W = [146 132 134 137 141 129 127 153 141]
Which number is the entry just right of 137?
A: 141
Which number is the maximum?
A: 153
Which number is the 3rd entry from the left?
A: 134

Read these off the matrix that follows. Rows and columns are numbered from 1.
1) Report the maximum.
2) Report the entry at row 1, column 2.
3) Report the entry directly above the largest entry.
4) Report the top entry of the column that holds the smallest entry.
5) Report the smallest entry.
6) Report the top entry of the column that holds the largest entry.
7) Report the entry at row 1, column 3.
8) Report the entry just right of 102.
[[106, 116, 136, 143, 134, 128, 138],
 [133, 127, 127, 124, 133, 126, 124],
 [141, 127, 110, 124, 102, 115, 144],
 [106, 115, 136, 142, 133, 128, 137]]
1) 144
2) 116
3) 124
4) 134
5) 102
6) 138
7) 136
8) 115
